Below is a small trained network, with its code and all its weights. Each question gives an input and a class and asks what happens when units are switched off, that is, made to give their printed mean instead of their output.

import numpy as np


def w(rows, s, z=0):
    codes = np.array(rows[::2]) - 128.0
    scale = np.full(codes.shape[1], s)
    scale[-1] = z or s
    return codes * scale


def norm(h):
    return h / np.sqrt((h * h).mean(-1, keepdims=True) + 1e-5)


def f(y):
    return y / 2 * (1 + np.tanh(0.7978845608 * (y + 0.044715 * y**3)))


def log_softmax(a):
    a = a - a.max(-1, keepdims=True)
    return a - np.log(np.exp(a).sum(-1, keepdims=True))


def net(x, mask):
    res = np.array(x, float).reshape(1, 6) / 4 @ E
    u = 0
    for l in range(2):
        y = f(norm(res) @ A[l][:, :-1].T + A[l][:, -1])
        res = res + np.where(mask[u : u + 14], y, B[l][:, -1]) @ B[l][:, :-1]
        u += 14
    return log_softmax(norm(res)[-1] @ U[:, :-1].T + U[:, -1])


A, B = {}, {}
E = w([
[181,188,60,104,43,153,19,135,190,88,69],'x0',
[113,91,154,19,129,44,49,121,45,24,159],'x1',
[200,181,59,53,96,142,194,156,3,179,101],'x2',
[128,118,128,131,113,123,139,133,130,123,125],'x3',
[127,122,125,126,133,132,124,125,124,131,127],'x4',
[135,83,106,47,180,87,109,217,194,201,117],'x5',
],0.0046)
A[0] = w([
[133,141,131,205,153,206,197,129,176,227,107,83],'L0N1',
[158,156,162,169,115,181,155,41,77,62,153,26],'L0N2',
[151,122,135,54,124,70,85,87,96,59,202,87],'L0N3',
[117,83,146,77,198,29,98,139,42,51,157,50],'L0N4',
[54,71,180,145,165,97,201,109,38,180,183,17],'L0N5',
[142,161,72,38,145,129,231,136,10,194,139,50],'L0N6',
[26,45,178,184,181,99,103,58,216,106,207,56],'L0N7',
[114,151,184,179,101,175,142,9,51,107,130,36],'L0N8',
[67,82,170,136,202,107,225,140,91,190,224,27],'L0N9',
[140,84,93,116,174,71,79,238,146,197,139,59],'L0N10',
[38,110,161,194,166,112,73,155,199,83,136,67],'L0N11',
[153,55,151,47,207,71,122,201,183,232,85,2],'L0N12',
[180,152,105,102,111,159,150,178,3,166,93,47],'L0N13',
[152,155,226,187,47,122,159,41,77,100,157,67],'L0N14',
],0.0043,0.0034)
B[0] = w([
[61,46,146,112,35,30,68,75,70,222,140,253],'L0N1',
[82,114,57,96,138,106,181,186,162,128,163,171],'L0N2',
[94,121,126,195,78,162,123,130,153,245,120,184],'L0N3',
[65,128,164,161,65,100,119,83,98,236,108,198],'L0N4',
[175,145,141,179,169,113,53,230,104,64,36,200],'L0N5',
[216,131,198,56,131,164,165,67,193,113,184,247],'L0N6',
[223,144,164,40,116,172,185,81,136,122,163,245],'L0N7',
[97,126,46,122,175,79,158,155,133,91,195,194],'L0N8',
[171,126,148,185,216,131,58,227,84,83,2,215],'L0N9',
[92,192,68,169,95,133,177,103,96,69,176,161],'L0N10',
[224,161,159,48,88,161,206,100,151,126,179,190],'L0N11',
[20,190,19,145,152,134,181,157,150,67,217,182],'L0N12',
[155,122,198,109,96,144,169,59,250,95,198,200],'L0N13',
[89,138,60,75,186,115,145,159,132,140,149,201],'L0N14',
],0.0055,0.0036)
A[1] = w([
[41,77,7,89,149,94,181,181,156,100,184,23],'L1N1',
[97,113,159,108,113,80,97,61,69,91,126,60],'L1N2',
[23,193,51,130,152,90,167,160,129,74,213,73],'L1N3',
[41,82,144,162,69,95,93,75,80,254,132,30],'L1N4',
[55,96,165,24,115,42,66,131,38,94,172,51],'L1N5',
[228,177,93,113,103,140,124,160,93,169,114,95],'L1N6',
[160,91,104,193,145,183,153,145,168,189,122,106],'L1N7',
[181,182,64,142,74,191,4,165,191,75,11,71],'L1N8',
[107,140,52,103,188,93,131,157,133,133,174,124],'L1N9',
[85,100,201,130,152,102,97,105,238,88,159,69],'L1N10',
[101,134,58,226,124,157,166,12,44,14,157,2],'L1N11',
[199,78,140,33,104,143,217,104,105,136,157,30],'L1N12',
[148,134,78,210,170,158,177,124,160,209,128,97],'L1N13',
[111,75,191,147,151,158,95,78,223,96,145,35],'L1N14',
],0.0054,0.0027)
B[1] = w([
[99,160,61,117,155,205,144,158,123,103,119,208],'L1N1',
[117,154,107,146,111,126,131,127,164,181,97,134],'L1N2',
[101,188,54,151,112,173,130,175,148,135,114,230],'L1N3',
[89,66,137,145,20,63,35,96,128,155,39,242],'L1N4',
[108,99,92,184,51,153,120,107,176,203,75,183],'L1N5',
[117,99,178,132,158,129,130,75,172,86,168,171],'L1N6',
[109,149,110,71,77,109,78,102,61,82,102,160],'L1N7',
[109,67,205,188,253,68,172,200,28,105,113,253],'L1N8',
[99,152,118,147,116,177,106,129,140,91,148,173],'L1N9',
[195,175,80,102,113,178,172,70,106,148,133,161],'L1N10',
[44,185,65,73,153,187,135,218,203,145,150,167],'L1N11',
[167,130,109,133,145,155,75,73,182,99,153,252],'L1N12',
[86,140,120,118,60,119,41,117,137,149,99,177],'L1N13',
[158,158,105,60,117,135,171,83,87,124,177,154],'L1N14',
],0.0058,0.0035)
U = w([
[245,135,159,54,101,163,170,26,156,128,200,179],'0',
[79,88,123,152,8,92,74,86,119,208,67,129],'1',
[56,174,24,117,139,175,148,189,149,117,161,197],'2',
[156,80,191,175,224,80,120,183,56,89,84,2],'3',
],0.011,0.00093)

Each question gives the input, the list of numbers given to net, and the class t.
The units are the neurons (one row each of A and B). Each row of codes is followed by its name. A weight is (code - 128) times the scale printed after its matrix; where a second scale follows, it is the last column's (A, B and U).
mask holds one flag per neuron, layer by layer. A switched-off neuron (its flag False) gives its mean, the last column of its row in B, instead of its output. The means were averaged over made-up inputs and are rounded, as every weight is.
A unit's drop is (log p(t) with every unit on - log p(t) with that unit switched off) / (log p(t) with every unit on - log p(t) with every unit switched off).
The circuit of an input: a set's keep is (log p(t) with only the set's units on - log p(t) with every unit switched off) / (log p(t) with every unit on - log p(t) with every unit switched off). Starting from the 12 units with the biggest drops (on a tie, the unit counted first), units are removed one at a time, each time the one whose removal leaves the highest keep (on an exact tie, the one counted first), for as long as the keep stays at least 0.8.
circuit, biggest first: the units of the circuit, biggest drop first
unit that matters most: the unit with the biggest drop
k most important neurons: the k neurons with the biggest drops, biggest first
k most important neurons of layer l: the k neurons of layer l with the biggest drops, biggest first
input [-8,5,-8,0,5,-5], class 0: unit that matters most	L0N7
input [7,-6,5,-4,-3,-7], class 2: 4 most important neurons	(L0N9 L1N11 L0N5 L1N4)
input [-1,-8,8,0,3,2], class 0: 2 most important neurons	(L0N6 L0N13)
input [4,1,-6,-5,8,-7], class 2: 4 most important neurons	(L0N6 L1N11 L0N8 L0N13)
input [7,3,6,-5,3,-7], class 2: 2 most important neurons	(L1N11 L0N9)
input [-8,-6,0,0,4,6], class 3: 3 most important neurons	(L0N9 L0N5 L0N4)
input [-7,7,6,-5,1,-6], class 1: 3 most important neurons	(L0N4 L1N5 L0N7)
input [-8,-8,6,-3,5,-5], class 1: 4 most important neurons	(L0N1 L1N13 L0N7 L1N8)
input [-2,3,-4,2,5,4], class 0: 2 most important neurons	(L0N7 L0N11)
input [7,3,-7,-2,-8,0], class 0: 2 most important neurons of layer 0	(L0N11 L0N9)
input [-4,-4,2,2,-4,-4], class 1: 4 most important neurons of layer 0	(L0N1 L0N12 L0N10 L0N7)
input [-1,8,6,1,-7,-7], class 1: 2 most important neurons	(L0N4 L0N3)
input [0,-6,3,1,-2,-5], class 1: 2 most important neurons	(L0N1 L1N4)
input [-7,8,-2,8,-3,7], class 1: circuit, biggest first	(L1N5)
input [7,3,-6,-6,5,4], class 3: 4 most important neurons	(L1N8 L0N6 L0N13 L0N1)
input [3,5,5,-4,1,5], class 0: 4 most important neurons of layer 0	(L0N1 L0N6 L0N13 L0N8)
input [-3,-8,7,0,3,6], class 1: 3 most important neurons of layer 0	(L0N1 L0N7 L0N11)
input [2,-3,-8,-1,3,7], class 0: 2 most important neurons of layer 0	(L0N7 L0N11)
input [7,0,-6,-7,6,-4], class 3: 2 most important neurons of layer 1	(L1N8 L1N12)
input [-6,-4,-3,-6,-4,5], class 3: circuit, biggest first	(L0N9)
input [-2,3,-5,0,1,-6], class 2: 3 most important neurons of layer 0	(L0N8 L0N6 L0N14)
